Below are the code and all the weights of a small trained network. Each question names an input and a class and asks about switching units off, where a switched-off unit gives its printed mean instead of its output.

import numpy as np


def w(rows, s, z=0):
    codes = np.array(rows[::2]) - 128.0
    scale = np.full(codes.shape[1], s)
    scale[-1] = z or s
    return codes * scale


def f(y):
    return y / 2 * (1 + np.tanh(0.7978845608 * (y + 0.044715 * y**3)))


def log_softmax(a):
    a = a - a.max(-1, keepdims=True)
    return a - np.log(np.exp(a).sum(-1, keepdims=True))


def net(x, mask):
    res = np.array(x, float).reshape(1, 8) / 4 @ E
    y = f(res @ A[0][:, :-1].T + A[0][:, -1])
    res = res + np.where(mask, y, B[0][:, -1]) @ B[0][:, :-1]
    return log_softmax(res[-1] @ U[:, :-1].T + U[:, -1])


A, B = {}, {}
E = w([
[125,128,130,128],'x0',
[128,128,128,128],'x1',
[126,127,129,128],'x2',
[131,22,138,107],'x3',
[60,135,75,3],'x4',
[132,128,127,127],'x5',
[130,128,128,128],'x6',
[128,129,130,129],'x7',
],0.018)
A[0] = w([
[133,118,104,166,236],'N1',
[107,113,122,127,104],'N2',
[121,140,119,129,122],'N3',
[100,103,128,122,76],'N4',
[82,149,114,26,127],'N5',
[101,147,128,41,145],'N6',
[126,114,139,139,90],'N7',
[119,127,117,98,95],'N8',
[143,162,139,117,208],'N9',
[78,87,133,99,63],'N10',
[143,4,144,111,153],'N11',
[128,53,125,120,143],'N12',
[145,84,124,141,135],'N13',
[112,148,106,125,73],'N14',
[127,160,96,96,68],'N15',
[119,122,120,144,140],'N16',
[139,174,127,129,254],'N17',
[89,145,127,180,193],'N18',
[137,136,128,123,138],'N19',
],0.025,0.0081)
B[0] = w([
[138,223,97,173,161],'N1',
[104,108,130,151,137],'N2',
[165,118,111,82,136],'N3',
[75,92,119,164,143],'N4',
[107,54,127,4,252],'N5',
[85,92,117,52,225],'N6',
[190,123,60,84,134],'N7',
[84,89,141,138,159],'N8',
[108,199,163,123,160],'N9',
[1,93,56,200,171],'N10',
[159,16,76,217,213],'N11',
[164,52,152,165,179],'N12',
[209,111,162,105,155],'N13',
[167,83,147,72,146],'N14',
[193,64,157,28,170],'N15',
[126,136,163,159,132],'N16',
[127,240,137,101,178],'N17',
[45,209,113,197,161],'N18',
[132,124,192,131,131],'N19',
],0.038,0.037)
U = w([
[143,219,186,101,187],'0',
[191,111,144,187,178],'1',
[63,153,190,1,135],'2',
[87,37,145,95,4],'3',
],0.009,0.0036)

Each question gives the input, the list of numbers given to net, and the class t.
The units are the neurons (one row each of A and B). Each row of codes is followed by its name. A weight is (code - 128) times the scale printed after its matrix; where a second scale follows, it is the last column's (A, B and U).
mask holds one flag per neuron, in row order. A switched-off neuron (its flag False) gives its mean, the last column of its row in B, instead of its output. The means were averaged over made-up inputs and are rounded, as every weight is.
A unit's drop is (log p(t) with every unit on - log p(t) with that unit switched off) / (log p(t) with every unit on - log p(t) with every unit switched off).
The circuit of an input: a set's keep is (log p(t) with only the set's units on - log p(t) with every unit switched off) / (log p(t) with every unit on - log p(t) with every unit switched off). Starting from the 12 units with the biggest drops (on a tie, the unit counted first), units are removed one at a time, each time the one whose removal leaves the highest keep (on an exact tie, the one counted first), for as long as the keep stays at least 0.8.
units of the circuit, in order: the units of the circuit, biggest drop first
most important unit: the unit with the biggest drop
k most important neurons: the k neurons with the biggest drops, biggest first
drop when u is switched off: that unit's drop, to one decimal
input [3,3,-7,1,0,1,-7,-2], class 1: units of the circuit, in order => [N5, N6]
input [-6,1,1,0,-6,1,7,-6], class 0: most important unit => N11
input [3,6,-5,5,0,2,-3,-6], class 1: units of the circuit, in order => [N5, N6]
input [-4,2,-1,0,8,2,-2,-6], class 2: 2 most important neurons => [N11, N5]
input [-6,-6,6,-8,0,-4,8,6], class 0: 2 most important neurons => [N5, N6]
input [-6,-4,0,3,0,-8,5,7], class 1: 2 most important neurons => [N5, N6]
input [7,-3,-2,5,-2,-5,-8,-5], class 1: drop when N5 is switched off => 0.2
input [4,2,3,-1,-4,1,0,-1], class 0: drop when N11 is switched off => 0.1
input [-3,-6,0,-8,-1,4,-1,-6], class 0: drop when N5 is switched off => 0.2
input [-2,-3,-6,0,3,6,7,-3], class 2: drop when N11 is switched off => 1.1
